Below are the code and all the weights of a small trained network. Each question names an input and a target symbol and asks about switching units off, where a switched-off unit gives its printed mean instead of its output.

import numpy as np


def w(rows, s, z=0):
    codes = np.array(rows[::2]) - 128.0
    scale = np.full(codes.shape[1], s)
    scale[-1] = z or s
    return codes * scale


def f(y):
    return np.maximum(y, 0)


def softmax(a):
    e = np.exp(a - a.max(-1, keepdims=True))
    return e / e.sum(-1, keepdims=True)


def log_softmax(a):
    a = a - a.max(-1, keepdims=True)
    return a - np.log(np.exp(a).sum(-1, keepdims=True))


def net(x, mask):
    ids = ['ΔΞΠΣΦΨαβγεζηλμτω'.index(c) for c in x.split()]
    T = len(ids)
    res = E[ids] + P[:T]
    r = res
    for j in range(2):
        rows = slice(3 * j, 3 * j + 3)
        q, k, v = (r @ M[0][rows].T for M in (Q, K, V))
        z = softmax(np.where(np.tri(T) > 0, q @ k.T / 3**0.5, -1e9)) @ v
        o = O[0][rows]
        res = res + np.where(mask[j], z, o[:, -1]) @ o[:, :-1]
    y = f(res @ A[0][:, :-1].T + A[0][:, -1])
    res = res + np.where(mask[2:6], y, B[0][:, -1]) @ B[0][:, :-1]
    return log_softmax(res[-1] @ U[:, :-1].T + U[:, -1])


Q, K, V, O, A, B = {}, {}, {}, {}, {}, {}
E = w([
[153,145,233],'Δ',
[107,177,154],'Ξ',
[145,105,129],'Π',
[105,176,153],'Σ',
[182,164,153],'Φ',
[195,163,70],'Ψ',
[131,141,56],'α',
[26,141,194],'β',
[214,140,170],'γ',
[107,176,154],'ε',
[112,134,252],'ζ',
[71,127,95],'η',
[93,92,194],'λ',
[105,176,147],'μ',
[171,56,148],'τ',
[158,109,155],'ω',
],0.018)
P = w([
[114,250,85],'0',
[133,112,90],'1',
[137,109,90],'2',
[135,108,90],'3',
[137,106,93],'4',
[137,106,92],'5',
[137,106,93],'6',
[138,105,93],'7',
[138,106,88],'8',
[139,101,94],'9',
[142,98,95],'10',
[141,100,95],'11',
],0.011)
Q[0] = w([
[57,227,130],'h1',
[134,110,214],'h1',
[58,51,104],'h1',
[118,80,197],'h2',
[105,129,191],'h2',
[91,253,133],'h2',
],0.046)
K[0] = w([
[71,253,151],'h1',
[136,113,227],'h1',
[18,79,91],'h1',
[181,109,180],'h2',
[170,155,167],'h2',
[118,243,113],'h2',
],0.042)
V[0] = w([
[18,119,115],'h1',
[75,76,108],'h1',
[190,139,9],'h1',
[136,88,127],'h2',
[177,116,181],'h2',
[92,135,88],'h2',
],0.016)
O[0] = w([
[16,106,129,71],'h1',
[67,87,188,6],'h1',
[164,7,73,2],'h1',
[124,77,191,48],'h2',
[181,118,164,177],'h2',
[81,131,105,87],'h2',
],0.014,0.0037)
A[0] = w([
[145,141,255,73],'n1',
[169,130,142,219],'n2',
[56,133,147,5],'n3',
[251,57,134,59],'n4',
],0.0072,0.017)
B[0] = w([
[119,183,46,210],'n1',
[165,6,208,255],'n2',
[235,152,52,147],'n3',
[44,247,74,231],'n4',
],0.017,0.015)
U = w([
[222,158,181,77],'Δ',
[112,159,112,161],'Ξ',
[132,82,160,205],'Π',
[105,159,110,168],'Σ',
[219,138,73,113],'Φ',
[128,170,37,24],'Ψ',
[134,87,66,107],'α',
[44,218,113,39],'β',
[186,212,92,52],'γ',
[108,158,109,194],'ε',
[118,221,218,97],'ζ',
[1,131,121,101],'η',
[4,165,223,136],'λ',
[100,156,105,205],'μ',
[97,131,164,254],'τ',
[167,105,167,196],'ω',
],0.0094,0.013)

Each question gives the input, a string of symbols that net reads in full, and the target symbol t.
The units are the heads (3 rows each of Q, K, V and O) and the neurons (one row each of A and B). Each row of codes is followed by its name. A weight is (code - 128) times the scale printed after its matrix; where a second scale follows, it is the last column's (O, A, B and U).
mask holds one flag per unit, heads first, then neurons. A switched-off unit (its flag False) gives its mean, the last column of its rows in O or B, instead of its output. The means were averaged over made-up inputs and are rounded, as every weight is.
A unit's drop is (log p(t) with every unit on - log p(t) with that unit switched off) / (log p(t) with every unit on - log p(t) with every unit switched off).
The circuit of an input: a set's keep is (log p(t) with only the set's units on - log p(t) with every unit switched off) / (log p(t) with every unit on - log p(t) with every unit switched off). Starting from all 6 units, units are removed one at a time, each time the one whose removal leaves the highest keep (on an exact tie, the one counted first), for as long as the keep stays at least 0.8.
circuit, biggest first: the units of the circuit, biggest drop first
most important unit: the unit with the biggest drop
top k neurons: the k neurons with the biggest drops, biggest first
which heads matter: for each layer, one digit per head in row order, 1 if its drop is at least 0.15 and else 0, layers parted by /
drop of u: that unit's drop, to one decimal
input γ γ Δ ζ Σ Δ Δ ε γ ε, target γ: circuit, biggest first : h1, n4
input β γ γ μ Φ Δ μ η β ε β Ξ, target β: circuit, biggest first : h1, n2
input η τ β Φ Σ, target η: circuit, biggest first : h1
input ζ ζ Σ Ξ μ λ τ β Σ, target ζ: which heads matter : 10
input γ Δ ε ζ ζ γ ω Π λ Ξ μ, target γ: which heads matter : 11
input Ψ Π β ε, target Ψ: circuit, biggest first : n4, h1
input τ λ Δ Σ ε μ ζ μ β, target β: circuit, biggest first : h1, n2, n3
input λ λ β, target β: circuit, biggest first : h1, n3, n2
input η η μ λ ω, target ω: top 2 neurons : n1, n2
input λ Ξ η μ ω ω μ μ Σ, target λ: top 3 neurons : n1, n3, n4
input α γ α Ψ β μ μ Φ, target Φ: drop of n2 : 0.2
input λ μ τ ζ Ψ γ Φ ζ η ζ Ξ, target λ: drop of n1 : 0.2
input Δ α μ ε η ε, target Δ: drop of h1 : 0.3
input ζ τ τ η Ξ Ξ, target ζ: drop of h1 : 1.5
input Φ β μ α ζ ω Σ ζ ε α Σ, target Φ: most important unit : h1
input λ η Ξ ζ α Φ ε μ, target λ: top 3 neurons : n1, n3, n4
